Here is a tiny trained network, its code and every weight. The questions are about switching its units off for an input and a class, where a switched-off unit gives its printed mean instead of its output.

import numpy as np


def w(rows, s, z=0):
    codes = np.array(rows[::2]) - 128.0
    scale = np.full(codes.shape[1], s)
    scale[-1] = z or s
    return codes * scale


def f(y):
    return np.maximum(y, 0)


def log_softmax(a):
    a = a - a.max(-1, keepdims=True)
    return a - np.log(np.exp(a).sum(-1, keepdims=True))


def net(x, mask):
    res = np.array(x, float).reshape(1, 6) / 4 @ E
    y = f(res @ A[0][:, :-1].T + A[0][:, -1])
    res = res + np.where(mask, y, B[0][:, -1]) @ B[0][:, :-1]
    return log_softmax(res[-1] @ U[:, :-1].T + U[:, -1])


A, B = {}, {}
E = w([
[159,137,111,82,82,118,91,118],'x0',
[88,53,151,46,141,167,128,127],'x1',
[175,77,86,185,63,138,117,94],'x2',
[125,65,45,127,135,3,86,147],'x3',
[202,85,165,136,237,140,106,114],'x4',
[190,93,202,93,58,75,140,168],'x5',
],0.013)
A[0] = w([
[92,168,75,109,155,100,111,149,176],'neuron 0',
[124,125,68,236,142,118,78,136,171],'neuron 1',
[140,49,156,73,224,50,54,163,209],'neuron 2',
[64,134,240,137,74,166,217,131,142],'neuron 3',
[181,25,189,146,133,186,87,83,253],'neuron 4',
[129,122,78,75,33,41,83,129,211],'neuron 5',
[59,179,118,77,111,199,130,167,211],'neuron 6',
[65,94,150,94,99,158,176,111,129],'neuron 7',
[184,230,121,170,90,76,217,117,189],'neuron 8',
[97,212,176,177,71,82,136,171,137],'neuron 9',
[113,110,44,202,193,106,116,81,185],'neuron 10',
[63,135,57,230,155,139,62,89,150],'neuron 11',
[122,93,13,90,83,93,59,180,77],'neuron 12',
[101,231,86,148,210,165,106,40,173],'neuron 13',
[137,254,194,140,99,101,164,146,192],'neuron 14',
],0.0096,0.0034)
B[0] = w([
[147,131,130,132,134,82,106,99,171],'neuron 0',
[173,124,66,134,104,113,153,138,195],'neuron 1',
[94,130,84,79,192,110,60,128,237],'neuron 2',
[110,86,120,116,110,164,154,165,224],'neuron 3',
[180,82,178,77,109,142,90,103,225],'neuron 4',
[64,157,134,179,88,95,77,119,252],'neuron 5',
[86,121,149,122,119,137,159,130,204],'neuron 6',
[104,111,124,101,91,135,172,143,179],'neuron 7',
[145,96,117,191,164,106,100,148,209],'neuron 8',
[134,98,110,251,174,79,130,135,197],'neuron 9',
[162,129,56,95,122,123,166,85,204],'neuron 10',
[167,148,109,131,108,133,167,97,198],'neuron 11',
[111,200,124,143,99,78,108,110,223],'neuron 12',
[137,181,143,144,154,185,164,96,204],'neuron 13',
[140,108,174,172,180,88,160,157,210],'neuron 14',
],0.013,0.016)
U = w([
[210,56,251,103,89,158,69,87,126],'0',
[58,130,95,52,254,98,76,129,223],'1',
[73,52,145,102,99,167,201,210,211],'2',
[185,143,40,150,114,125,199,64,11],'3',
[156,70,165,241,191,88,161,217,73],'4',
[94,205,212,137,198,197,178,106,152],'5',
[197,64,103,146,120,105,96,148,2],'6',
[45,185,144,194,40,57,81,81,231],'7',
],0.0098,0.0016)

Each question gives the input, the list of numbers given to net, and the class t.
The units are the neurons (one row each of A and B). Each row of codes is followed by its name. A weight is (code - 128) times the scale printed after its matrix; where a second scale follows, it is the last column's (A, B and U).
mask holds one flag per neuron, in row order. A switched-off neuron (its flag False) gives its mean, the last column of its row in B, instead of its output. The means were averaged over made-up inputs and are rounded, as every weight is.
A unit's drop is (log p(t) with every unit on - log p(t) with that unit switched off) / (log p(t) with every unit on - log p(t) with every unit switched off).
most important unit: the unit with the biggest drop
k most important neurons: the k neurons with the biggest drops, biggest first
drop when u is switched off: that unit's drop, to one decimal
input [-2,-2,2,8,-3,-5], class 3: most important unit	neuron 10
input [0,1,-2,-2,-4,-7], class 5: 2 most important neurons	neuron 13; neuron 6
input [-4,1,4,6,1,4], class 7: 2 most important neurons	neuron 5; neuron 12
input [-8,0,6,-1,-1,4], class 0: 2 most important neurons	neuron 4; neuron 14
input [4,-1,-3,8,8,-8], class 3: 3 most important neurons	neuron 10; neuron 11; neuron 1
input [1,8,-6,-1,-1,-3], class 2: 3 most important neurons	neuron 7; neuron 6; neuron 12
input [3,-6,6,-2,2,1], class 4: 3 most important neurons	neuron 8; neuron 2; neuron 12
input [-1,-6,-2,-8,-4,-8], class 5: 3 most important neurons	neuron 13; neuron 6; neuron 11
input [4,-5,5,0,-7,-6], class 3: 2 most important neurons	neuron 11; neuron 1
input [-8,-7,8,-6,7,7], class 0: 2 most important neurons	neuron 4; neuron 5
input [1,0,-8,-7,-4,6], class 4: 2 most important neurons	neuron 14; neuron 9
input [8,8,2,6,-1,-2], class 7: 2 most important neurons	neuron 5; neuron 12
input [-1,-5,5,4,-8,-7], class 3: drop when neuron 11 is switched off	0.1
input [-1,1,-6,-2,3,-5], class 5: most important unit	neuron 13
input [-5,5,2,-4,3,1], class 0: drop when neuron 4 is switched off	1.0
input [2,1,-7,-4,1,-2], class 5: drop when neuron 13 is switched off	0.1
